Here is a tiny trained network, its code and every weight. The questions are about switching its units off for an input and a class, where a switched-off unit gives its printed mean instead of its output.

import numpy as np


def w(rows, s, z=0):
    codes = np.array(rows[::2]) - 128.0
    scale = np.full(codes.shape[1], s)
    scale[-1] = z or s
    return codes * scale


def norm(h):
    return h / np.sqrt((h * h).mean(-1, keepdims=True) + 1e-5)


def f(y):
    return np.maximum(y, 0)


def log_softmax(a):
    a = a - a.max(-1, keepdims=True)
    return a - np.log(np.exp(a).sum(-1, keepdims=True))


def net(x, mask):
    res = np.array(x, float).reshape(1, 3) / 4 @ E
    u = 0
    for l in range(3):
        y = f(norm(res) @ A[l][:, :-1].T + A[l][:, -1])
        res = res + np.where(mask[u : u + 9], y, B[l][:, -1]) @ B[l][:, :-1]
        u += 9
    return log_softmax(norm(res)[-1] @ U[:, :-1].T + U[:, -1])


A, B = {}, {}
E = w([
[38,206,84,2,152,206,79,155],'x0',
[126,53,66,96,115,225,83,244],'x1',
[150,212,144,180,129,128,159,153],'x2',
],0.00056)
A[0] = w([
[141,212,83,153,109,164,162,181,37],'L0N0',
[186,72,55,155,100,182,96,227,131],'L0N1',
[69,116,84,21,139,229,87,195,6],'L0N2',
[146,172,209,187,138,66,176,88,80],'L0N3',
[78,148,82,46,99,227,104,216,105],'L0N4',
[175,59,115,152,135,140,103,174,8],'L0N5',
[193,46,121,180,82,120,144,164,47],'L0N6',
[60,148,106,49,182,151,88,107,8],'L0N7',
[171,7,96,142,93,148,117,182,52],'L0N8',
],0.0017,0.0012)
B[0] = w([
[164,178,128,193,247,61,151,169,154],'L0N0',
[243,140,191,224,96,80,123,206,232],'L0N1',
[100,122,28,218,170,146,193,14,233],'L0N2',
[139,149,15,170,141,173,139,83,219],'L0N3',
[127,111,46,86,178,120,17,122,250],'L0N4',
[207,123,179,57,19,195,175,157,156],'L0N5',
[199,89,149,58,37,116,122,119,183],'L0N6',
[99,70,143,36,68,189,150,232,178],'L0N7',
[108,162,132,2,72,217,193,149,192],'L0N8',
],0.0017,0.002)
A[1] = w([
[68,148,90,63,120,181,122,110,134],'L1N0',
[123,171,116,158,163,125,128,128,101],'L1N1',
[131,132,86,98,149,176,64,205,115],'L1N2',
[119,84,62,106,127,194,87,165,78],'L1N3',
[105,64,251,70,114,104,90,174,135],'L1N4',
[92,200,150,103,147,134,146,151,119],'L1N5',
[72,206,157,121,154,130,142,156,103],'L1N6',
[45,51,205,178,98,188,160,90,3],'L1N7',
[172,91,128,165,95,104,172,152,157],'L1N8',
],0.0026,0.0032)
B[1] = w([
[154,98,137,110,107,83,91,94,248],'L1N0',
[145,154,155,133,122,135,141,154,166],'L1N1',
[137,111,141,123,126,50,106,77,245],'L1N2',
[80,111,129,111,126,131,200,73,227],'L1N3',
[106,233,158,156,205,170,96,165,170],'L1N4',
[108,63,85,106,135,159,112,148,168],'L1N5',
[103,45,64,99,135,163,117,154,163],'L1N6',
[65,176,221,3,170,108,73,223,128],'L1N7',
[87,127,111,61,129,143,96,105,252],'L1N8',
],0.003,0.0018)
A[2] = w([
[88,186,92,163,138,105,136,77,139],'L2N0',
[96,159,111,177,156,201,210,213,46],'L2N1',
[154,2,131,196,108,105,156,104,49],'L2N2',
[121,95,85,76,105,172,115,88,122],'L2N3',
[88,68,99,167,138,187,186,175,12],'L2N4',
[166,210,147,174,82,133,148,131,51],'L2N5',
[48,138,229,95,202,123,79,160,3],'L2N6',
[166,75,226,114,58,167,145,255,77],'L2N7',
[148,18,101,120,98,117,111,104,78],'L2N8',
],0.0028,0.0015)
B[2] = w([
[168,135,171,139,83,135,142,179,223],'L2N0',
[15,124,39,153,63,200,192,160,142],'L2N1',
[54,117,74,54,183,182,80,195,165],'L2N2',
[111,108,156,145,151,66,149,66,251],'L2N3',
[152,155,113,185,45,159,174,151,130],'L2N4',
[88,103,181,111,133,88,153,59,164],'L2N5',
[75,223,221,205,202,218,97,216,139],'L2N6',
[238,3,218,67,18,244,81,207,202],'L2N7',
[52,99,84,91,191,97,105,114,226],'L2N8',
],0.003,0.0024)
U = w([
[240,253,253,253,3,4,253,3,153],'0',
[4,237,4,252,28,253,253,252,26],'1',
[253,252,6,253,250,20,3,253,14],'2',
[3,253,253,152,253,238,6,242,6],'3',
[3,3,3,3,253,3,4,3,252],'4',
[253,3,253,5,3,253,6,253,176],'5',
],0.0038)

Each question gives the input, the list of numbers given to net, and the class t.
The units are the neurons (one row each of A and B). Each row of codes is followed by its name. A weight is (code - 128) times the scale printed after its matrix; where a second scale follows, it is the last column's (A, B and U).
mask holds one flag per neuron, layer by layer. A switched-off neuron (its flag False) gives its mean, the last column of its row in B, instead of its output. The means were averaged over made-up inputs and are rounded, as every weight is.
A unit's drop is (log p(t) with every unit on - log p(t) with that unit switched off) / (log p(t) with every unit on - log p(t) with every unit switched off).
unit that matters most: the unit with the biggest drop
k most important neurons: the k neurons with the biggest drops, biggest first
k most important neurons of layer l: the k neurons of layer l with the biggest drops, biggest first
drop of u: that unit's drop, to one decimal
input [-6,-2,4], class 4: 3 most important neurons of layer 0 => L0N6, L0N8, L0N2
input [1,0,5], class 1: unit that matters most => L0N0
input [3,8,6], class 4: 3 most important neurons => L0N4, L1N2, L1N4
input [2,-4,-8], class 3: 2 most important neurons of layer 0 => L0N2, L0N3
input [2,-5,1], class 0: 2 most important neurons => L0N3, L0N7
input [-8,-1,7], class 4: 4 most important neurons => L1N4, L2N2, L2N7, L0N6
input [5,7,6], class 4: 3 most important neurons => L0N4, L1N2, L1N3
input [-1,0,6], class 1: 2 most important neurons => L2N1, L1N2
input [-1,-8,-7], class 0: 4 most important neurons of layer 1 => L1N0, L1N6, L1N5, L1N2
input [5,-6,-7], class 3: 4 most important neurons of layer 0 => L0N3, L0N2, L0N7, L0N4
input [0,7,5], class 4: 2 most important neurons => L0N4, L1N2
input [2,-7,-4], class 0: 4 most important neurons of layer 0 => L0N8, L0N3, L0N7, L0N4
input [0,-2,-1], class 0: 3 most important neurons => L0N7, L0N4, L0N8
input [5,5,8], class 2: unit that matters most => L0N0
input [2,-8,-5], class 0: 2 most important neurons of layer 0 => L0N8, L0N4
input [-4,-3,3], class 0: 2 most important neurons => L2N7, L1N0
input [1,5,5], class 2: 2 most important neurons => L0N0, L0N1
input [2,6,7], class 2: 2 most important neurons => L0N4, L1N2
input [-4,-4,2], class 0: 2 most important neurons of layer 2 => L2N7, L2N0
input [0,-3,0], class 0: unit that matters most => L2N7
input [-3,-2,-8], class 3: drop of L0N3 => 0.9
input [3,-4,-3], class 3: drop of L2N6 => 0.6
input [0,-1,8], class 1: drop of L2N1 => 0.1
